Below are the code and all the weights of a small trained network. Each question names an input and a class and asks about switching units off, where a switched-off unit gives its printed mean instead of its output.

import numpy as np


def w(rows, s, z=0):
    codes = np.array(rows[::2]) - 128.0
    scale = np.full(codes.shape[1], s)
    scale[-1] = z or s
    return codes * scale


def f(y):
    return np.maximum(y, 0)


def log_softmax(a):
    a = a - a.max(-1, keepdims=True)
    return a - np.log(np.exp(a).sum(-1, keepdims=True))


def net(x, mask):
    res = np.array(x, float).reshape(1, 6) / 4 @ E
    y = f(res @ A[0][:, :-1].T + A[0][:, -1])
    res = res + np.where(mask, y, B[0][:, -1]) @ B[0][:, :-1]
    return log_softmax(res[-1] @ U[:, :-1].T + U[:, -1])


A, B = {}, {}
E = w([
[127,127,193,143,97,11],'x0',
[119,70,71,201,135,126],'x1',
[78,121,163,114,45,111],'x2',
[41,130,64,92,172,52],'x3',
[70,238,111,216,196,120],'x4',
[179,167,103,147,91,102],'x5',
],0.011)
A[0] = w([
[85,7,141,142,148,105,116],'neuron 1',
[148,80,115,67,134,249,155],'neuron 2',
[157,36,89,101,133,113,56],'neuron 3',
[46,135,81,152,156,117,137],'neuron 4',
[132,122,138,126,100,127,2],'neuron 5',
[115,126,182,152,109,87,168],'neuron 6',
[109,79,158,125,123,127,62],'neuron 7',
[194,119,124,181,101,130,86],'neuron 8',
[110,192,122,52,150,84,103],'neuron 9',
[201,113,126,189,103,135,142],'neuron 10',
[108,93,119,125,44,118,70],'neuron 11',
[125,76,115,97,53,121,94],'neuron 12',
[92,178,42,145,87,147,155],'neuron 13',
[145,154,141,139,90,170,123],'neuron 14',
[180,167,122,132,82,109,53],'neuron 15',
[96,156,104,81,181,82,164],'neuron 16',
[176,105,37,140,212,163,140],'neuron 17',
[152,130,118,136,74,145,55],'neuron 18',
[105,42,116,91,45,109,184],'neuron 19',
[100,90,152,113,96,95,76],'neuron 20',
[134,119,138,102,136,197,126],'neuron 21',
[168,98,194,104,82,117,63],'neuron 22',
],0.015,0.0051)
B[0] = w([
[157,170,171,21,64,58,197],'neuron 1',
[247,108,199,105,94,66,253],'neuron 2',
[106,77,69,76,178,162,196],'neuron 3',
[108,173,118,144,165,151,195],'neuron 4',
[129,132,109,145,142,124,136],'neuron 5',
[127,109,136,88,98,127,185],'neuron 6',
[133,120,134,101,112,147,156],'neuron 7',
[151,139,173,145,131,110,175],'neuron 8',
[144,204,154,86,121,107,183],'neuron 9',
[159,138,186,121,108,89,191],'neuron 10',
[152,84,108,126,161,139,174],'neuron 11',
[130,94,99,170,167,169,193],'neuron 12',
[104,128,145,162,214,123,181],'neuron 13',
[98,127,145,116,110,103,170],'neuron 14',
[137,137,161,148,140,115,157],'neuron 15',
[119,191,142,144,115,125,193],'neuron 16',
[114,65,69,134,177,182,226],'neuron 17',
[123,153,142,144,151,119,156],'neuron 18',
[151,67,105,105,184,162,227],'neuron 19',
[153,91,136,116,139,150,169],'neuron 20',
[155,106,146,107,103,114,186],'neuron 21',
[72,114,99,160,181,153,200],'neuron 22',
],0.014,0.018)
U = w([
[52,126,135,146,23,179,39],'0',
[148,168,213,81,105,87,155],'1',
[121,155,160,170,171,128,1],'2',
[144,157,58,164,107,162,55],'3',
[8,191,53,123,185,159,188],'4',
[136,52,118,102,170,159,174],'5',
],0.013,0.0052)

Each question gives the input, the list of numbers given to net, and the class t.
The units are the neurons (one row each of A and B). Each row of codes is followed by its name. A weight is (code - 128) times the scale printed after its matrix; where a second scale follows, it is the last column's (A, B and U).
mask holds one flag per neuron, in row order. A switched-off neuron (its flag False) gives its mean, the last column of its row in B, instead of its output. The means were averaged over made-up inputs and are rounded, as every weight is.
A unit's drop is (log p(t) with every unit on - log p(t) with that unit switched off) / (log p(t) with every unit on - log p(t) with every unit switched off).
The circuit of an input: a set's keep is (log p(t) with only the set's units on - log p(t) with every unit switched off) / (log p(t) with every unit on - log p(t) with every unit switched off). Starting from the 12 units with the biggest drops (on a tie, the unit counted first), units are removed one at a time, each time the one whose removal leaves the highest keep (on an exact tie, the one counted first), for as long as the keep stays at least 0.8.
circuit, biggest first: the units of the circuit, biggest drop first
top k neurons: the k neurons with the biggest drops, biggest first
drop of u: that unit's drop, to one decimal
input [-7,-7,-4,-7,-3,-6], class 1: circuit, biggest first -> (neuron 2)
input [-1,-4,-4,2,0,2], class 4: top 3 neurons -> (neuron 2; neuron 1; neuron 10)
input [4,3,-2,-5,-1,6], class 1: top 2 neurons -> (neuron 10; neuron 17)
input [-6,-8,5,-8,-5,-1], class 1: top 3 neurons -> (neuron 2; neuron 17; neuron 3)
input [6,7,-5,-4,7,-4], class 2: top 2 neurons -> (neuron 2; neuron 3)
input [-1,5,4,-2,6,3], class 2: top 3 neurons -> (neuron 3; neuron 22; neuron 17)
input [0,-7,-3,6,6,7], class 4: drop of neuron 2 -> 1.1
input [6,6,-3,0,8,-3], class 4: drop of neuron 2 -> 0.3
input [6,4,1,3,4,4], class 4: drop of neuron 4 -> 0.1
input [-2,-7,-2,1,-4,3], class 1: drop of neuron 17 -> 0.3
input [8,6,-6,1,4,4], class 2: top 2 neurons -> (neuron 2; neuron 1)
